Below is a small trained network, with its code and all its weights. Each question gives an input and a target symbol and asks what happens when units are switched off, that is, made to give their printed mean instead of their output.

import numpy as np


def w(rows, s, z=0):
    codes = np.array(rows[::2]) - 128.0
    scale = np.full(codes.shape[1], s)
    scale[-1] = z or s
    return codes * scale


def softmax(a):
    e = np.exp(a - a.max(-1, keepdims=True))
    return e / e.sum(-1, keepdims=True)


def log_softmax(a):
    a = a - a.max(-1, keepdims=True)
    return a - np.log(np.exp(a).sum(-1, keepdims=True))


def net(x, mask):
    ids = ['αβγεζθλξσφψω'.index(c) for c in x.split()]
    T = len(ids)
    res = E[ids] + P[:T]
    u = 0
    for l in range(3):
        r = res
        for j in range(3):
            rows = slice(2 * j, 2 * j + 2)
            q, k, v = (r @ M[l][rows].T for M in (Q, K, V))
            z = softmax(np.where(np.tri(T) > 0, q @ k.T / 2**0.5, -1e9)) @ v
            o = O[l][rows]
            res = res + np.where(mask[u + j], z, o[:, -1]) @ o[:, :-1]
        u += 3
    return log_softmax(res[-1] @ U[:, :-1].T + U[:, -1])


Q, K, V, O = {}, {}, {}, {}
E = w([
[82,101,143],'α',
[152,87,159],'β',
[162,153,130],'γ',
[193,227,91],'ε',
[37,94,177],'ζ',
[63,79,251],'θ',
[64,143,143],'λ',
[113,99,146],'ξ',
[171,148,93],'σ',
[128,123,132],'φ',
[141,124,117],'ψ',
[187,147,212],'ω',
],0.016)
P = w([
[162,248,68],'0',
[141,198,65],'1',
[231,243,19],'2',
[148,158,96],'3',
[143,87,123],'4',
[95,41,132],'5',
[22,21,192],'6',
[71,23,148],'7',
[15,144,141],'8',
[155,241,2],'9',
[36,224,124],'10',
[98,146,112],'11',
[97,174,112],'12',
],0.0044)
Q[0] = w([
[185,87,146],'0.h1',
[177,129,244],'0.h1',
[135,170,114],'0.h2',
[130,110,128],'0.h2',
[90,73,102],'0.h3',
[102,180,3],'0.h3',
],0.013)
K[0] = w([
[153,240,105],'0.h1',
[151,93,68],'0.h1',
[61,192,153],'0.h2',
[109,97,100],'0.h2',
[101,126,147],'0.h3',
[79,254,115],'0.h3',
],0.0098)
V[0] = w([
[9,72,191],'0.h1',
[243,127,212],'0.h1',
[154,57,254],'0.h2',
[35,149,69],'0.h2',
[61,46,57],'0.h3',
[113,76,163],'0.h3',
],0.007)
O[0] = w([
[181,12,225,87],'0.h1',
[152,254,216,241],'0.h1',
[146,202,205,218],'0.h2',
[107,9,112,42],'0.h2',
[158,142,89,2],'0.h3',
[136,245,131,144],'0.h3',
],0.008,0.0022)
Q[1] = w([
[176,143,132],'1.h1',
[91,27,151],'1.h1',
[60,112,104],'1.h2',
[82,67,158],'1.h2',
[131,249,116],'1.h3',
[31,144,42],'1.h3',
],0.012)
K[1] = w([
[139,139,119],'1.h1',
[25,89,203],'1.h1',
[144,160,56],'1.h2',
[191,140,27],'1.h2',
[149,137,166],'1.h3',
[249,194,120],'1.h3',
],0.012)
V[1] = w([
[107,53,73],'1.h1',
[161,137,64],'1.h1',
[254,101,156],'1.h2',
[108,127,176],'1.h2',
[147,46,33],'1.h3',
[179,166,112],'1.h3',
],0.0091)
O[1] = w([
[111,192,117,49],'1.h1',
[112,108,187,113],'1.h1',
[156,153,148,126],'1.h2',
[111,57,217,157],'1.h2',
[99,219,73,12],'1.h3',
[255,128,124,133],'1.h3',
],0.0056,0.011)
Q[2] = w([
[78,118,162],'2.h1',
[110,61,81],'2.h1',
[154,96,249],'2.h2',
[209,81,136],'2.h2',
[122,192,124],'2.h3',
[99,174,252],'2.h3',
],0.011)
K[2] = w([
[87,100,165],'2.h1',
[123,91,115],'2.h1',
[83,134,159],'2.h2',
[171,160,72],'2.h2',
[253,114,137],'2.h3',
[176,47,83],'2.h3',
],0.013)
V[2] = w([
[128,135,142],'2.h1',
[158,29,97],'2.h1',
[2,118,189],'2.h2',
[109,97,106],'2.h2',
[148,118,117],'2.h3',
[118,197,194],'2.h3',
],0.0099)
O[2] = w([
[134,172,164,171],'2.h1',
[53,173,43,134],'2.h1',
[150,25,103,252],'2.h2',
[163,2,127,64],'2.h2',
[143,159,86,136],'2.h3',
[23,199,161,173],'2.h3',
],0.0067,0.0038)
U = w([
[168,87,61,230],'α',
[100,199,178,117],'β',
[20,228,141,97],'γ',
[39,233,85,73],'ε',
[61,72,75,130],'ζ',
[149,51,176,46],'θ',
[159,79,10,77],'λ',
[112,143,108,252],'ξ',
[209,138,55,21],'σ',
[134,147,86,9],'φ',
[148,156,68,50],'ψ',
[254,156,212,116],'ω',
],0.0062,0.0043)

Each question gives the input, a string of symbols that net reads in full, and the target symbol t.
The units are the heads (2 rows each of Q, K, V and O). Each row of codes is followed by its name. A weight is (code - 128) times the scale printed after its matrix; where a second scale follows, it is the last column's (O and U).
mask holds one flag per head, layer by layer. A switched-off head (its flag False) gives its mean, the last column of its rows in O, instead of its output. The means were averaged over made-up inputs and are rounded, as every weight is.
A unit's drop is (log p(t) with every unit on - log p(t) with that unit switched off) / (log p(t) with every unit on - log p(t) with every unit switched off).
The circuit of an input: a set's keep is (log p(t) with only the set's units on - log p(t) with every unit switched off) / (log p(t) with every unit on - log p(t) with every unit switched off). Starting from all 9 units, units are removed one at a time, each time the one whose removal leaves the highest keep (on an exact tie, the one counted first), for as long as the keep stays at least 0.8.
units of the circuit, in order: the units of the circuit, biggest drop first
heads that matter: for each layer, one digit per head in row order, 1 if its drop is at least 0.15 and else 0, layers parted by /
drop when u is switched off: that unit's drop, to one decimal
input ω ω θ ω β β, target ω: heads that matter	110 / 000 / 000
input θ β α ω γ θ γ, target θ: heads that matter	110 / 011 / 010
input ξ ω ω γ ξ, target ω: heads that matter	110 / 001 / 100
input ω β λ, target ω: units of the circuit, in order	[1.h3 0.h1]
input ψ ω ω β β σ, target ω: heads that matter	110 / 001 / 100
input ω γ ψ, target ω: units of the circuit, in order	[0.h1 1.h3]
input ω β σ, target ω: heads that matter	110 / 001 / 000
input ω β ξ, target ω: heads that matter	110 / 001 / 000
input ζ γ σ ω α θ θ ζ λ, target θ: heads that matter	100 / 000 / 010
input φ ω β ω γ φ, target ω: heads that matter	110 / 001 / 100
input ω ω γ φ, target ω: heads that matter	110 / 001 / 000
input ε ε ε, target ε: units of the circuit, in order	[0.h1]
input θ θ λ, target θ: drop when 1.h3 is switched off	0.2
input ε β ω β λ ψ θ γ α β θ γ, target θ: drop when 2.h1 is switched off	0.0
input α ω φ ω ω β ε ε, target ω: drop when 2.h1 is switched off	0.4
